How the items are linked:
fo: q891->q863, q441->q559, q962->q48, q283->q870, q846->q272, q909->q170, q621->q321, q426->q912, q556->q338, q56->q621, q261->q980, q301->q426, q878->q312, q498->q766, q739->q199, q956->q884, q996->q615, q983->q283, q338->q908, q971->q878, q220->q781, q57->q247, q223->q541, q766->q301, q260->q441, q870->q678, q499->q937, q673->q996, q887->q490, q659->q556, q978->q345, q419->q812, q812->q327, q433->q656, q678->q673, q387->q646, q908->q956, q761->q833, q786->q978, q345->q463, q199->q891, q541->q219, q853->q764, q247->q971, q589->q498, q158->q220, q350->q591, q384->q260, q451->q57, q916->q909, q312->q78, q48->q419, q775->q54, q583->q454, q646->q786, q833->q739, q764->q460, q463->q650, q327->q775, q454->q962, q170->q323, q54->q223, q272->q280, q462->q433, q615->q847, q986->q166, q650->q644, q194->q761, q559->q659, q257->q135, q490->q261, q884->q887, q135->q350, q656->q583, q591->q916, q937->q384, q980->q387, q166->q451, q644->q462, q78->q589, q219->q853, q323->q376, q369->q56, q280->q369, q781->q983, q863->q846, q321->q257, q912->q194, q376->q158, q847->q499, q460->q986
si: q891->q937, q441->q775, q962->q833, q283->q644, q846->q260, q909->q980, q621->q338, q426->q870, q556->q541, q56->q556, q261->q451, q301->q283, q878->q323, q498->q781, q739->q847, q956->q764, q996->q583, q983->q650, q338->q219, q971->q170, q220->q345, q57->q916, q223->q280, q766->q983, q260->q327, q870->q462, q499->q48, q673->q656, q887->q986, q659->q223, q978->q312, q419->q199, q812->q891, q433->q426, q678->q433, q387->q247, q908->q853, q761->q996, q786->q878, q345->q78, q199->q499, q541->q369, q853->q621, q247->q909, q589->q220, q158->q978, q350->q887, q384->q812, q451->q591, q916->q261, q312->q376, q48->q739, q775->q846, q583->q194, q646->q971, q833->q615, q764->q321, q463->q589, q327->q863, q454->q761, q170->q387, q54->q272, q272->q441, q462->q301, q615->q454, q986->q135, q650->q498, q194->q673, q559->q54, q257->q956, q490->q166, q884->q460, q135->q884, q656->q912, q591->q490, q937->q419, q980->q57, q166->q350, q644->q766, q78->q158, q219->q56, q323->q646, q369->q659, q280->q559, q781->q463, q863->q384, q321->q908, q912->q678, q376->q786, q847->q962, q460->q257
fe: q891->q199, q441->q260, q962->q454, q283->q983, q846->q863, q909->q916, q621->q56, q426->q301, q556->q659, q56->q369, q261->q490, q301->q766, q878->q971, q498->q589, q739->q833, q956->q908, q996->q673, q983->q781, q338->q556, q971->q247, q220->q158, q57->q451, q223->q54, q766->q498, q260->q384, q870->q283, q499->q847, q673->q678, q887->q884, q659->q559, q978->q786, q419->q48, q812->q419, q433->q462, q678->q870, q387->q980, q908->q338, q761->q194, q786->q646, q345->q978, q199->q739, q541->q223, q853->q219, q247->q57, q589->q78, q158->q376, q350->q135, q384->q937, q451->q166, q916->q591, q312->q878, q48->q962, q775->q327, q583->q656, q646->q387, q833->q761, q764->q853, q463->q345, q327->q812, q454->q583, q170->q909, q54->q775, q272->q846, q462->q644, q615->q996, q986->q460, q650->q463, q194->q912, q559->q441, q257->q321, q490->q887, q884->q956, q135->q257, q656->q433, q591->q350, q937->q499, q980->q261, q166->q986, q644->q650, q78->q312, q219->q541, q323->q170, q369->q280, q280->q272, q781->q220, q863->q891, q321->q621, q912->q426, q376->q323, q847->q615, q460->q764
ro: q891->q812, q441->q272, q962->q847, q283->q301, q846->q775, q909->q247, q621->q853, q426->q433, q556->q56, q56->q219, q261->q916, q301->q462, q878->q786, q498->q650, q739->q48, q956->q257, q996->q761, q983->q766, q338->q621, q971->q646, q220->q589, q57->q980, q223->q659, q766->q644, q260->q846, q870->q426, q499->q199, q673->q194, q887->q350, q659->q369, q978->q158, q419->q937, q812->q384, q433->q678, q678->q912, q387->q170, q908->q321, q761->q454, q786->q376, q345->q220, q199->q419, q541->q556, q853->q908, q247->q387, q589->q463, q158->q78, q350->q166, q384->q863, q451->q261, q916->q57, q312->q978, q48->q499, q775->q441, q583->q996, q646->q323, q833->q962, q764->q956, q463->q781, q327->q260, q454->q615, q170->q971, q54->q559, q272->q54, q462->q870, q615->q833, q986->q887, q650->q983, q194->q583, q559->q280, q257->q460, q490->q591, q884->q135, q135->q986, q656->q673, q591->q451, q937->q891, q980->q909, q166->q490, q644->q283, q78->q345, q219->q338, q323->q878, q369->q541, q280->q223, q781->q498, q863->q327, q321->q764, q912->q656, q376->q312, q847->q739, q460->q884
ri: q891->q846, q441->q659, q962->q419, q283->q678, q846->q280, q909->q323, q621->q257, q426->q194, q556->q908, q56->q321, q261->q387, q301->q912, q878->q78, q498->q301, q739->q891, q956->q887, q996->q847, q983->q870, q338->q956, q971->q312, q220->q983, q57->q971, q223->q219, q766->q426, q260->q559, q870->q673, q499->q384, q673->q615, q887->q261, q659->q338, q978->q463, q419->q327, q812->q775, q433->q583, q678->q996, q387->q786, q908->q884, q761->q739, q786->q345, q345->q650, q199->q863, q541->q853, q853->q460, q247->q878, q589->q766, q158->q781, q350->q916, q384->q441, q451->q247, q916->q170, q312->q589, q48->q812, q775->q223, q583->q962, q646->q978, q833->q199, q764->q986, q463->q644, q327->q54, q454->q48, q170->q376, q54->q541, q272->q369, q462->q656, q615->q499, q986->q451, q650->q462, q194->q833, q559->q556, q257->q350, q490->q980, q884->q490, q135->q591, q656->q454, q591->q909, q937->q260, q980->q646, q166->q57, q644->q433, q78->q498, q219->q764, q323->q158, q369->q621, q280->q56, q781->q283, q863->q272, q321->q135, q912->q761, q376->q220, q847->q937, q460->q166
su: q891->q441, q441->q541, q962->q891, q283->q656, q846->q659, q909->q786, q621->q884, q426->q996, q556->q764, q56->q956, q261->q971, q301->q673, q878->q220, q498->q870, q739->q384, q956->q166, q996->q48, q983->q433, q338->q460, q971->q158, q220->q644, q57->q323, q223->q621, q766->q678, q260->q223, q870->q583, q499->q327, q673->q962, q887->q57, q659->q853, q978->q498, q419->q846, q812->q272, q433->q761, q678->q454, q387->q312, q908->q986, q761->q499, q786->q589, q345->q766, q199->q260, q541->q321, q853->q135, q247->q376, q589->q283, q158->q650, q350->q980, q384->q54, q451->q170, q916->q646, q312->q781, q48->q863, q775->q369, q583->q739, q646->q78, q833->q937, q764->q350, q463->q301, q327->q280, q454->q199, q170->q978, q54->q56, q272->q556, q462->q194, q615->q419, q986->q916, q650->q426, q194->q847, q559->q219, q257->q490, q490->q247, q884->q451, q135->q261, q656->q833, q591->q387, q937->q775, q980->q878, q166->q909, q644->q912, q78->q983, q219->q257, q323->q345, q369->q908, q280->q338, q781->q462, q863->q559, q321->q887, q912->q615, q376->q463, q847->q812, q460->q591

The rows follow the links: the fewer symbols apart two items are, the more alike their rows tend to be.

Each row is also shifted at random along 4 hidden directions that mean nothing.

Rows with their items:
-7,78,-5,-2,-149,-77,150,-61,-142,-9,238,-114,43,-68,-6,199,101,-98,-7,-11,-10,176,147,-95,55,10,-47,-27,31,-89,25,-109,-129,24,140,46,37,-60,-92,-200,-33,41,33
item: q338
178,-16,-25,99,-148,101,-98,-121,-86,-183,8,73,53,80,121,52,58,-204,186,28,49,85,113,-36,-76,49,27,-68,70,-71,16,-82,-164,38,-22,41,48,-135,55,-104,-54,-6,-43
item: q376
226,-22,40,89,-168,118,-98,-42,-121,-196,13,78,70,62,116,75,27,-183,178,37,51,66,71,-5,-94,94,20,-41,70,-55,30,-67,-179,57,-35,30,47,-58,52,-69,-46,10,-69
item: q312
28,-11,-48,-71,37,-131,36,-130,98,213,-32,13,-116,-46,-111,-55,-74,176,-216,21,-22,-67,-71,16,127,-134,28,82,-163,21,-46,92,123,-95,-16,9,-112,-79,-1,88,100,-16,-5
item: q384
129,-98,64,70,-152,118,-132,-117,-120,-174,-41,104,36,66,133,55,7,-199,98,56,79,11,60,-37,-47,42,58,1,9,-38,-6,-55,-193,32,-34,78,-37,-99,79,-106,14,-27,-132
item: q158
65,188,-123,-37,115,-152,126,-141,149,124,84,-138,-82,-58,-108,-61,62,148,-106,-62,-72,24,79,-40,72,-103,-61,-132,45,-68,46,-35,169,21,29,75,-13,-77,-74,72,-54,-7,156
item: q559
-70,-31,-95,-114,-46,-62,19,192,2,131,45,150,87,8,-18,95,-107,42,-210,-94,44,-69,-80,147,80,100,131,220,-99,157,-27,109,-111,-80,-28,29,67,-27,-31,-15,86,-42,-25
item: q739
-187,157,-66,-73,55,-143,143,-50,22,72,184,-173,18,-64,-20,40,86,43,-73,-87,-30,65,117,-89,92,-24,-47,-103,118,-51,35,-100,24,38,96,148,-17,-53,-83,-50,-35,-6,142
item: q659
-159,82,48,-32,65,-164,45,-166,133,238,-8,-53,-114,-46,-114,18,-26,176,-229,17,-68,-16,-9,-30,153,-136,32,12,-112,-56,3,-14,169,-12,7,104,-236,-38,-13,115,59,-7,11
item: q846
-3,147,12,47,68,-42,-158,6,186,79,-55,157,-4,143,12,52,-91,78,-46,-122,-27,-61,20,140,2,99,188,-18,87,-27,21,11,21,84,-124,146,-43,-15,16,156,-60,-39,41
item: q656
88,-99,-12,-17,-128,9,178,83,-191,-100,101,-134,51,-120,-59,63,91,-64,72,98,15,122,6,-91,-25,-17,-158,35,-75,25,-13,6,-77,-41,147,-250,168,65,-104,-172,-10,81,3
item: q257
-262,-35,-49,66,25,78,5,-129,-18,-165,-30,-91,-43,-46,11,-173,104,-57,204,81,5,48,85,-133,-104,-84,-137,-147,79,-65,8,-63,60,31,30,-78,47,-23,38,-32,-65,25,46
item: q57
27,89,195,-48,232,-3,-218,170,179,96,-93,85,-8,165,67,0,-115,81,-28,-117,-63,-139,-53,84,-18,97,133,-42,144,10,36,-18,112,108,-115,239,-196,130,68,205,0,-78,-16
item: q678
98,-86,106,-5,138,81,70,30,-44,-103,-66,-190,-68,-126,-16,-189,96,9,168,98,7,20,-24,-141,-60,-139,-200,-125,11,-13,3,-39,151,16,93,-164,-2,173,0,-43,0,43,4
item: q490
0,-50,-35,-92,-48,-7,213,268,-226,-82,196,-124,114,-127,6,116,74,-92,64,-6,30,126,-6,-29,-24,74,-142,45,29,73,-9,-5,-156,-32,158,-168,215,124,-113,-215,-29,71,61
item: q908
368,-40,2,-109,60,0,141,-14,-107,-64,133,-187,36,-129,68,-70,116,-49,41,24,47,28,54,-161,43,-94,-159,-42,67,46,-24,-88,-31,-6,145,64,9,-20,-38,-170,31,-4,31
item: q321
154,136,-25,4,109,-147,92,-38,148,178,32,-96,-95,-44,-174,-10,6,201,-114,-61,-97,29,0,16,48,-52,-32,-38,-25,-60,13,29,204,-14,5,-65,-11,41,-73,135,-48,40,119
item: q441
187,116,-61,-38,152,-23,-164,2,220,69,-64,128,26,116,47,-89,-81,85,-32,-131,-13,-125,16,114,-12,84,171,-52,127,14,21,24,73,41,-162,206,-46,-65,74,174,-30,-77,65
item: q673
-144,26,-57,94,15,129,21,99,-37,-208,-15,-67,51,5,49,-79,89,-87,267,11,14,89,56,-29,-140,74,-118,-151,149,-18,24,-14,-23,55,23,-162,214,81,-30,-56,-118,55,89
item: q247
68,-94,-12,69,-124,48,125,-154,-138,-84,18,-153,-56,-132,-68,-50,105,-49,91,140,11,112,8,-150,12,-159,-178,-41,-116,-61,-20,-4,23,-55,103,-183,8,-6,-26,-106,6,67,-21
item: q986
-138,143,-47,-81,31,-99,168,76,-41,18,223,-143,66,-73,-6,77,116,-7,-28,-75,-16,89,96,-53,58,18,-56,-52,115,3,20,-76,-48,31,115,64,58,3,-133,-111,-51,28,122
item: q541
-67,-114,146,35,-116,147,-105,101,-170,-164,11,80,100,68,164,112,-8,-204,147,35,67,26,0,-11,-63,122,52,42,62,11,6,-52,-217,63,3,56,-16,66,49,-121,2,-13,-132
item: q978
-79,55,-278,-60,-34,-40,-48,33,89,57,20,173,87,54,21,-26,-98,16,-137,-122,52,-88,9,171,25,112,138,119,13,126,-19,89,-127,-61,-107,68,159,-190,6,16,15,-27,80
item: q454
-28,166,-229,-74,126,-126,170,48,98,73,87,-140,11,-90,-111,-124,68,154,-67,-102,-47,33,39,21,21,-36,-101,-84,68,17,16,17,111,-25,25,-94,201,-14,-142,28,-71,30,206
item: q280
-221,-75,49,-34,29,149,-96,35,-115,-194,31,-6,91,39,219,-31,40,-181,159,2,71,-23,81,-92,-42,41,-18,-66,180,32,-2,-118,-159,66,16,182,-31,-23,89,-139,19,-63,-49
item: q878
-111,-38,46,99,-53,46,71,-174,-46,-94,-37,-131,-103,-85,-60,-74,100,-31,151,150,4,80,30,-125,-44,-134,-171,-104,-33,-115,3,-37,92,-10,56,-165,6,21,16,-30,-9,55,-10
item: q591
-22,28,-190,-171,143,-13,-68,198,113,18,-5,133,96,57,114,-101,-114,55,-96,-160,69,-184,-35,162,-7,121,131,87,105,199,-17,75,-65,-32,-100,132,109,-66,32,45,30,-93,85
item: q761
-204,143,-200,-70,73,-110,181,67,52,88,167,-131,36,-72,-82,-21,86,94,-60,-98,-39,67,64,7,9,35,-77,-53,70,16,17,17,55,-6,78,-58,177,4,-140,-18,-72,37,190
item: q223
-43,99,-75,-50,-54,-78,139,-51,-76,-13,239,-131,49,-70,10,102,111,-51,-24,-50,-1,108,144,-94,45,-21,-76,-65,94,-55,24,-97,-76,1,119,101,43,-83,-85,-126,-26,3,85
item: q56
-162,85,134,73,53,-24,-193,-60,157,97,-97,133,-48,147,-7,51,-90,93,-51,-43,-57,-72,-20,78,34,54,170,-14,29,-78,36,-3,89,86,-136,183,-185,10,84,205,-25,-34,-61
item: q433
-168,-26,24,96,-62,35,-148,-53,96,51,-193,163,-84,111,-71,-14,-96,77,-18,27,-16,-64,-85,122,-47,15,130,59,-119,-38,-4,91,80,-4,-160,-78,-30,3,76,175,-10,26,-106
item: q283
126,-123,111,106,-91,97,-195,-203,41,-3,-192,161,-62,82,19,-30,-87,-24,4,104,16,-78,-51,14,2,-59,77,46,-144,-48,-17,27,9,-27,-113,3,-157,-54,148,115,74,-6,-172
item: q498
-164,-87,41,37,66,78,-121,155,74,0,-188,176,-31,62,-43,-64,-135,59,41,16,-12,-101,-159,130,-100,74,71,94,-99,87,-11,142,95,-25,-121,-178,59,130,59,153,-1,19,-71
item: q644
-198,-122,18,129,-139,77,-147,-186,14,3,-197,195,-64,64,-4,-43,-121,-6,-24,117,38,-67,-80,73,-29,-44,100,112,-204,-12,-49,83,-17,-72,-135,-65,-75,-101,111,89,63,-9,-152
item: q650
-136,136,4,-26,-52,-120,146,-128,-56,28,230,-145,10,-48,9,157,128,-41,-45,-52,-36,137,141,-109,98,-27,-45,-72,97,-100,54,-134,-90,47,115,168,-42,-91,-94,-135,-26,9,79
item: q556

Complete each set of four: the symbols that take the first to the second take the third to the fourth, perhaps in another order.
Answers are names.
41,89,-13,-33,82,-146,90,61,142,209,-17,-50,-84,-37,-190,-3,-21,193,-135,-27,-79,-4,-73,31,54,-59,-14,24,-101,2,22,71,197,-23,7,-95,-11,102,-75,141,-19,31,83
: -285,173,10,-42,42,-125,183,301,-1,102,168,-110,49,-42,-134,178,37,132,-22,-117,-101,116,-15,55,8,90,-57,-24,67,-34,24,15,83,55,89,-121,128,190,-163,9,-101,70,154
:: 57,-188,62,55,-45,121,-161,-122,-22,-68,-190,148,-27,33,94,-91,-84,-88,18,100,94,-116,-71,1,-18,-47,49,95,-110,68,-44,43,-46,-53,-68,33,-113,-103,147,3,113,-49,-155
: q644

155,-18,92,-50,-77,-35,123,-10,-177,-64,162,-149,30,-87,35,122,97,-92,23,40,-3,103,60,-142,43,-39,-114,-13,1,-49,4,-106,-118,17,152,41,-28,17,-63,-180,32,30,-18
: 206,101,21,-16,-85,-64,156,-44,-106,-21,231,-136,31,-48,3,153,115,-81,-3,-14,-15,162,145,-91,49,-2,-82,-65,94,-85,43,-120,-76,56,125,75,18,-19,-87,-152,-50,25,63
:: 322,-5,-72,14,-133,-25,137,-214,-121,-61,125,-141,-28,-114,-12,-1,129,-77,22,81,27,119,111,-162,31,-148,-130,-51,-49,-55,1,-87,-58,-44,123,6,7,-137,-33,-163,24,22,20
: q621

290,253,-46,-8,115,-161,119,-84,158,166,91,-145,-61,-21,-147,-37,81,151,-52,-71,-110,75,54,-29,40,-47,-34,-148,80,-94,47,-50,221,59,25,19,-23,34,-113,118,-91,49,173
: -196,76,-137,-172,195,-96,168,90,32,38,155,-178,35,-102,10,-105,87,59,-54,-102,-13,-6,68,-56,24,-32,-100,-80,152,72,-1,-35,49,-9,103,128,41,-3,-76,-78,-5,-39,186
:: -30,-9,-58,-106,-55,-26,202,168,-168,-73,205,-125,123,-112,38,82,86,-70,29,-24,34,107,49,-53,-6,57,-120,12,78,69,5,-29,-148,-17,135,-76,180,46,-114,-200,-13,46,60
: q321

-59,89,-62,-37,64,-37,-127,117,142,66,-28,174,56,126,45,33,-86,63,-58,-142,-9,-84,6,159,-14,137,160,23,106,42,5,37,-23,35,-133,113,29,-28,7,122,-21,-40,49
: 72,-15,-57,-98,-55,-69,-20,158,11,131,44,139,71,47,13,127,-138,20,-188,-98,16,-45,-55,151,54,125,135,178,-55,106,-9,84,-104,-21,-33,64,38,-43,-20,-5,56,-34,-24
:: 123,29,-12,-80,109,-114,59,-20,141,193,-55,-38,-99,-63,-133,-88,-38,210,-193,-18,-50,-83,-83,18,85,-126,-8,56,-113,35,-15,52,191,-51,-5,-24,-91,30,-17,150,59,6,19
: q280

205,100,-174,27,-93,-75,-91,-163,101,88,21,188,15,91,8,60,-66,20,-161,-71,30,-28,85,113,67,63,189,63,-31,-12,-1,29,-121,-27,-112,186,-4,-265,24,44,16,-48,34
: 263,47,-79,-11,-70,-75,-63,-3,58,116,34,140,32,79,-6,127,-82,35,-184,-87,7,-33,2,119,86,93,175,118,-44,50,-8,53,-93,-23,-63,134,-31,-122,3,19,22,-44,-11
:: 197,7,-57,-4,-128,-123,2,-15,26,178,19,140,-1,23,-77,168,-93,67,-226,-42,-30,-22,-53,115,118,9,140,186,-167,14,-30,82,-39,-68,-26,12,-38,-90,-22,45,54,22,-52
: q419

72,-196,92,36,5,120,-172,-37,-3,-53,-203,153,-49,74,80,-81,-110,-44,34,99,50,-100,-98,14,-32,-15,81,86,-81,44,-25,38,-16,-34,-85,3,-133,-6,151,60,78,-37,-173
: 179,-108,79,7,-7,137,-110,7,-97,-185,-36,39,81,40,193,-44,30,-195,148,51,75,-57,34,-60,-49,49,11,-39,108,46,-17,-56,-155,34,-12,140,-50,-25,95,-116,36,-71,-87
:: 135,113,-58,-51,73,-26,-107,75,130,85,4,159,77,114,70,39,-77,50,-84,-153,-19,-85,17,123,10,126,190,24,109,29,19,-4,-26,49,-117,199,-6,-41,14,103,-11,-77,46
: q433

-289,-49,93,35,18,58,-149,122,70,39,-179,150,-41,91,-20,-36,-127,69,0,6,-9,-99,-125,127,-51,59,109,84,-80,54,-17,113,89,-9,-118,-72,-26,121,72,163,23,2,-77
: -124,93,-159,-7,7,-12,-105,81,137,67,13,177,67,117,12,15,-94,41,-84,-151,-3,-61,12,172,9,142,159,44,71,63,22,63,-78,-4,-129,93,94,-82,-2,84,-19,-44,68
:: -26,68,-10,-94,192,-141,105,93,121,172,-6,-103,-36,-54,-133,-60,-10,195,-138,-74,-61,-40,-82,20,39,-59,-38,17,-40,50,14,49,216,-21,26,-47,-29,112,-90,133,28,20,89
: q56

-6,101,-25,-180,312,-153,81,-15,156,157,49,-173,-57,-73,-32,-174,38,180,-129,-64,-36,-84,8,-78,98,-147,-57,-101,128,34,-16,-55,233,9,70,205,-140,27,-45,82,52,-54,143
: 37,116,-46,0,-103,-66,158,28,-99,-34,241,-117,56,-51,-31,172,112,-81,32,-29,-10,160,115,-62,35,41,-90,-37,55,-65,26,-89,-115,18,113,-17,122,-21,-133,-160,-67,60,69
:: 130,1,-63,-52,-107,-90,0,117,6,154,39,140,38,30,-70,131,-113,54,-217,-68,0,-25,-69,144,54,70,145,185,-132,95,-16,118,-68,-58,-34,-17,27,-42,-50,16,41,-3,-28
: q327

-141,178,-52,-27,59,-140,172,93,71,102,162,-121,4,-49,-122,72,59,109,-66,-94,-75,99,56,9,39,4,-45,-52,53,-63,37,-10,108,15,49,-47,68,48,-125,17,-80,38,138
: 117,155,-51,-83,63,-83,170,148,-23,20,196,-153,70,-68,-36,72,109,10,1,-115,-43,107,85,-29,-2,60,-96,-82,162,-10,36,-65,-2,55,103,16,120,76,-140,-86,-82,44,157
:: 119,-15,-74,-102,-25,-28,157,32,-135,-62,172,-169,75,-125,50,1,100,-82,33,-3,43,78,83,-112,39,-20,-120,-29,73,54,-6,-73,-100,-18,149,13,78,-18,-57,-205,31,14,67
: q956

-101,-10,67,52,54,30,-142,98,132,52,-176,140,-36,104,-45,-21,-104,94,12,7,-40,-80,-118,138,-47,84,97,52,-56,14,13,112,118,20,-135,-113,-10,94,77,216,-46,5,-69
: 13,94,-21,-21,10,-34,-102,156,82,88,16,135,80,121,36,160,-99,17,-123,-140,-33,-51,5,163,43,194,198,61,89,32,10,33,-98,31,-102,132,14,-18,-15,52,-19,-29,33
:: 250,-91,-85,17,-91,25,173,-61,-140,-108,66,-137,-9,-163,-46,-38,98,-58,80,94,32,95,19,-119,-38,-114,-191,-20,-92,0,-34,10,-29,-69,119,-230,152,-21,-50,-148,3,59,8
: q57

302,-131,66,99,-108,146,-177,-1,-67,-98,-155,150,-9,67,48,-7,-75,-82,96,92,47,-42,-57,29,-69,41,50,64,-86,20,-24,50,-71,-2,-95,-92,11,6,102,29,3,-1,-142
: -182,-199,-69,51,-186,148,-125,-107,-124,-154,-91,154,34,10,122,-29,-47,-144,63,100,108,-21,-9,25,-41,-7,48,124,-96,61,-50,27,-210,-80,-61,-41,58,-149,116,-117,68,-24,-144
:: 45,-244,159,-60,62,188,-152,134,-109,-129,-139,82,58,42,163,-71,-78,-120,72,59,85,-152,-108,-13,-45,43,38,99,26,145,-53,16,-103,11,-21,95,-98,69,138,-47,114,-81,-147
: q78

303,17,-34,-62,-37,-95,-19,59,47,159,9,109,24,30,-31,106,-113,60,-208,-60,1,-51,-62,102,87,39,142,147,-94,75,-16,68,-32,-44,-50,79,-26,-48,-5,35,62,-12,-12
: -37,140,-17,-108,114,-112,123,-35,33,63,203,-182,36,-42,18,33,132,34,-51,-85,-30,40,118,-110,63,-36,-48,-102,157,-31,39,-128,31,54,104,192,-63,-19,-81,-65,-20,-36,133
:: -5,158,-100,-27,110,-156,122,-75,149,145,28,-93,-72,-60,-134,-62,24,185,-121,-50,-90,7,29,1,43,-92,-45,-69,-16,-44,12,20,199,-18,7,-23,-3,-25,-87,128,-36,29,134
: q884

-88,-74,-126,7,52,79,-131,78,125,2,-223,156,-31,38,-51,-194,-123,103,12,1,30,-134,-133,156,-75,37,49,63,-87,99,-38,174,112,-63,-171,-222,136,8,57,185,-8,17,-4
: -119,94,-88,-41,114,-9,-131,124,180,44,-54,153,56,111,50,-51,-88,60,-60,-149,-19,-120,-2,166,-43,132,164,19,97,75,-8,61,11,43,-151,118,44,-37,16,129,-9,-47,66
:: 52,11,65,86,-144,101,-88,-121,-97,-183,30,38,51,65,135,83,59,-204,151,35,47,58,146,-62,-56,64,23,-75,122,-82,33,-111,-189,78,7,114,-11,-93,70,-112,-41,-15,-56
: q463

